Below is a small trained network, with its code and all its weights. Each question gives an input and a target symbol and asks what happens when units are switched off, that is, made to give their printed mean instead of their output.

import numpy as np


def w(rows, s, z=0):
    codes = np.array(rows[::2]) - 128.0
    scale = np.full(codes.shape[1], s)
    scale[-1] = z or s
    return codes * scale


def f(y):
    return np.maximum(y, 0)


def softmax(a):
    e = np.exp(a - a.max(-1, keepdims=True))
    return e / e.sum(-1, keepdims=True)


def log_softmax(a):
    a = a - a.max(-1, keepdims=True)
    return a - np.log(np.exp(a).sum(-1, keepdims=True))


def net(x, mask):
    ids = ['βδεηθλμξπστω'.index(c) for c in x.split()]
    T = len(ids)
    res = E[ids] + P[:T]
    u = 0
    for l in range(2):
        r = res
        for j in range(2):
            rows = slice(2 * j, 2 * j + 2)
            q, k, v = (r @ M[l][rows].T for M in (Q, K, V))
            z = softmax(np.where(np.tri(T) > 0, q @ k.T / 2**0.5, -1e9)) @ v
            o = O[l][rows]
            res = res + np.where(mask[u + j], z, o[:, -1]) @ o[:, :-1]
        u += 2
        y = f(res @ A[l][:, :-1].T + A[l][:, -1])
        res = res + np.where(mask[u : u + 4], y, B[l][:, -1]) @ B[l][:, :-1]
        u += 4
    return log_softmax(res[-1] @ U[:, :-1].T + U[:, -1])


Q, K, V, O, A, B = {}, {}, {}, {}, {}, {}
E = w([
[137,160,159,183,134,101,166,167],'β',
[195,110,184,109,112,103,146,180],'δ',
[168,151,143,154,110,96,160,160],'ε',
[152,157,153,153,120,100,164,161],'η',
[178,170,94,152,86,95,158,145],'θ',
[60,92,196,202,121,166,146,199],'λ',
[208,154,120,109,91,53,147,144],'μ',
[149,71,162,87,97,72,110,177],'ξ',
[189,178,105,122,112,41,156,161],'π',
[159,11,41,119,229,198,196,114],'σ',
[147,147,160,155,118,98,154,157],'τ',
[165,104,139,83,85,81,128,164],'ω',
],0.012)
P = w([
[161,124,202,175,210,1,221,187],'0',
[162,102,112,118,99,161,122,140],'1',
[139,100,104,116,94,159,149,154],'2',
[132,101,101,121,100,154,152,169],'3',
[124,102,98,109,100,150,160,171],'4',
[114,102,90,111,99,144,167,177],'5',
[105,99,86,108,96,144,171,174],'6',
[97,106,81,102,99,139,179,174],'7',
[86,108,76,98,102,144,187,170],'8',
],0.0097)
Q[0] = w([
[160,158,170,159,163,163,103,124],'0.h1',
[153,66,72,107,146,109,254,203],'0.h1',
[200,97,85,83,168,199,180,129],'0.h2',
[123,132,164,103,148,128,36,106],'0.h2',
],0.0091)
K[0] = w([
[82,123,117,145,120,141,83,125],'0.h1',
[130,42,181,118,228,121,160,143],'0.h1',
[254,109,118,126,176,92,200,134],'0.h2',
[132,188,70,120,46,132,30,172],'0.h2',
],0.008)
V[0] = w([
[67,141,141,154,91,254,75,105],'0.h1',
[131,120,26,96,184,245,100,65],'0.h1',
[185,179,196,137,113,4,161,185],'0.h2',
[94,74,82,146,227,140,119,73],'0.h2',
],0.0083)
O[0] = w([
[32,75,172,152,43,77,131,118,10],'0.h1',
[101,84,106,130,120,19,212,69,4],'0.h1',
[153,148,102,254,154,159,99,58,232],'0.h2',
[79,170,142,52,169,93,244,171,106],'0.h2',
],0.0081,0.013)
A[0] = w([
[214,96,77,145,229,114,95,35,105],'0.n1',
[153,205,54,82,143,47,126,169,90],'0.n2',
[185,211,184,159,159,147,75,152,173],'0.n3',
[1,65,213,109,99,189,71,176,1],'0.n4',
],0.006,0.0046)
B[0] = w([
[77,142,150,121,111,133,254,125,200],'0.n1',
[96,137,222,198,148,212,105,103,140],'0.n2',
[143,159,98,134,190,190,47,31,253],'0.n3',
[143,82,159,129,71,186,141,203,135],'0.n4',
],0.0077,0.019)
Q[1] = w([
[143,128,147,100,115,59,170,158],'1.h1',
[156,127,116,131,124,203,79,107],'1.h1',
[52,146,175,50,87,8,186,80],'1.h2',
[128,125,105,154,125,195,101,121],'1.h2',
],0.012)
K[1] = w([
[130,132,161,151,108,168,2,120],'1.h1',
[95,101,172,109,177,149,235,169],'1.h1',
[208,127,71,119,36,114,75,132],'1.h2',
[77,121,188,177,203,145,149,94],'1.h2',
],0.0079)
V[1] = w([
[144,146,142,33,218,110,193,197],'1.h1',
[194,136,76,45,122,139,33,208],'1.h1',
[102,72,2,138,116,123,195,116],'1.h2',
[82,209,180,180,129,84,120,112],'1.h2',
],0.0076)
O[1] = w([
[37,196,211,85,145,117,230,181,95],'1.h1',
[73,103,177,108,2,234,152,135,147],'1.h1',
[46,134,14,139,119,143,140,118,5],'1.h2',
[161,20,172,24,114,88,119,169,171],'1.h2',
],0.0084,0.017)
A[1] = w([
[154,144,67,101,223,115,123,2,155],'1.n1',
[21,198,44,119,124,29,167,166,146],'1.n2',
[142,88,129,72,105,67,75,63,61],'1.n3',
[73,192,166,69,14,81,241,177,253],'1.n4',
],0.0063,0.0038)
B[1] = w([
[34,78,168,130,45,80,164,178,253],'1.n1',
[27,58,170,101,111,142,70,139,190],'1.n2',
[90,219,79,254,225,199,107,168,141],'1.n3',
[202,69,116,140,203,152,104,16,205],'1.n4',
],0.008,0.016)
U = w([
[157,141,140,121,141,104,141,154,68],'β',
[153,177,39,197,197,123,88,2,254],'δ',
[127,122,131,132,129,111,129,131,70],'ε',
[145,131,142,131,132,103,139,135,72],'η',
[110,64,68,106,103,182,117,79,159],'θ',
[122,96,178,62,64,146,153,120,167],'λ',
[98,87,135,121,90,101,97,68,37],'μ',
[131,216,132,146,152,179,171,193,88],'ξ',
[142,90,117,119,137,77,109,94,55],'π',
[92,129,136,111,153,129,99,75,8],'σ',
[155,139,134,130,142,109,147,148,91],'τ',
[63,134,205,102,28,156,145,174,180],'ω',
],0.0071,0.0053)

Each question gives the input, a string of symbols that net reads in full, and the target symbol t.
The units are the heads (2 rows each of Q, K, V and O) and the neurons (one row each of A and B). Each row of codes is followed by its name. A weight is (code - 128) times the scale printed after its matrix; where a second scale follows, it is the last column's (O, A, B and U).
mask holds one flag per unit, layer by layer, with each layer's heads first. A switched-off unit (its flag False) gives its mean, the last column of its rows in O or B, instead of its output. The means were averaged over made-up inputs and are rounded, as every weight is.
A unit's drop is (log p(t) with every unit on - log p(t) with that unit switched off) / (log p(t) with every unit on - log p(t) with every unit switched off).
The circuit of an input: a set's keep is (log p(t) with only the set's units on - log p(t) with every unit switched off) / (log p(t) with every unit on - log p(t) with every unit switched off). Starting from all 12 units, units are removed one at a time, each time the one whose removal leaves the highest keep (on an exact tie, the one counted first), for as long as the keep stays at least 0.8.
circuit, biggest first: the units of the circuit, biggest drop first
k most important neurons: the k neurons with the biggest drops, biggest first
k most important neurons of layer l: the k neurons of layer l with the biggest drops, biggest first
which heads matter: for each layer, one digit per head in row order, 1 if its drop is at least 0.15 and else 0, layers parted by /
input π λ ξ θ β ξ λ λ σ, target π: 4 most important neurons : (1.n1; 0.n3; 0.n1; 0.n2)
input ξ μ τ λ σ, target ξ: which heads matter : 01 / 10
input λ λ π λ σ ξ ω, target λ: circuit, biggest first : (0.h2; 1.n4; 1.h1)
input ω ω σ θ λ ε, target ω: which heads matter : 10 / 11
input π ω σ ω λ, target π: 2 most important neurons : (0.n1; 1.n1)
input τ λ λ β λ, target λ: which heads matter : 11 / 01
input σ μ λ ξ, target σ: 2 most important neurons of layer 0 : (0.n3; 0.n1)
input ξ λ ξ μ ξ δ δ σ λ, target ξ: 2 most important neurons : (1.n1; 0.n3)
input λ λ ω, target δ: 2 most important neurons : (1.n1; 1.n3)
input ω ξ π μ σ λ λ η δ, target ω: 3 most important neurons of layer 1 : (1.n2; 1.n1; 1.n4)
input β λ ξ λ λ λ λ ξ λ, target ω: which heads matter : 11 / 00
input ω σ π ω λ η τ ξ, target ω: 2 most important neurons : (1.n2; 1.n1)
input λ π δ, target δ: 2 most important neurons of layer 1 : (1.n3; 1.n2)
input λ σ ω λ ξ μ ξ τ θ, target λ: which heads matter : 01 / 11
input β ω ξ, target δ: circuit, biggest first : (0.h2; 1.h1)
input λ θ ξ, target δ: 2 most important neurons of layer 1 : (1.n1; 1.n3)
input λ π ε ω σ β ξ τ ξ, target λ: most important neuron of layer 1 : (1.n4)
input μ ξ ξ ξ π σ τ, target μ: 2 most important neurons : (1.n1; 1.n2)
input λ π ω, target δ: 2 most important neurons : (1.n3; 1.n2)
input π σ λ δ, target π: 2 most important neurons of layer 1 : (1.n1; 1.n2)
input λ λ λ ξ σ λ, target λ: 2 most important neurons : (1.n4; 0.n1)
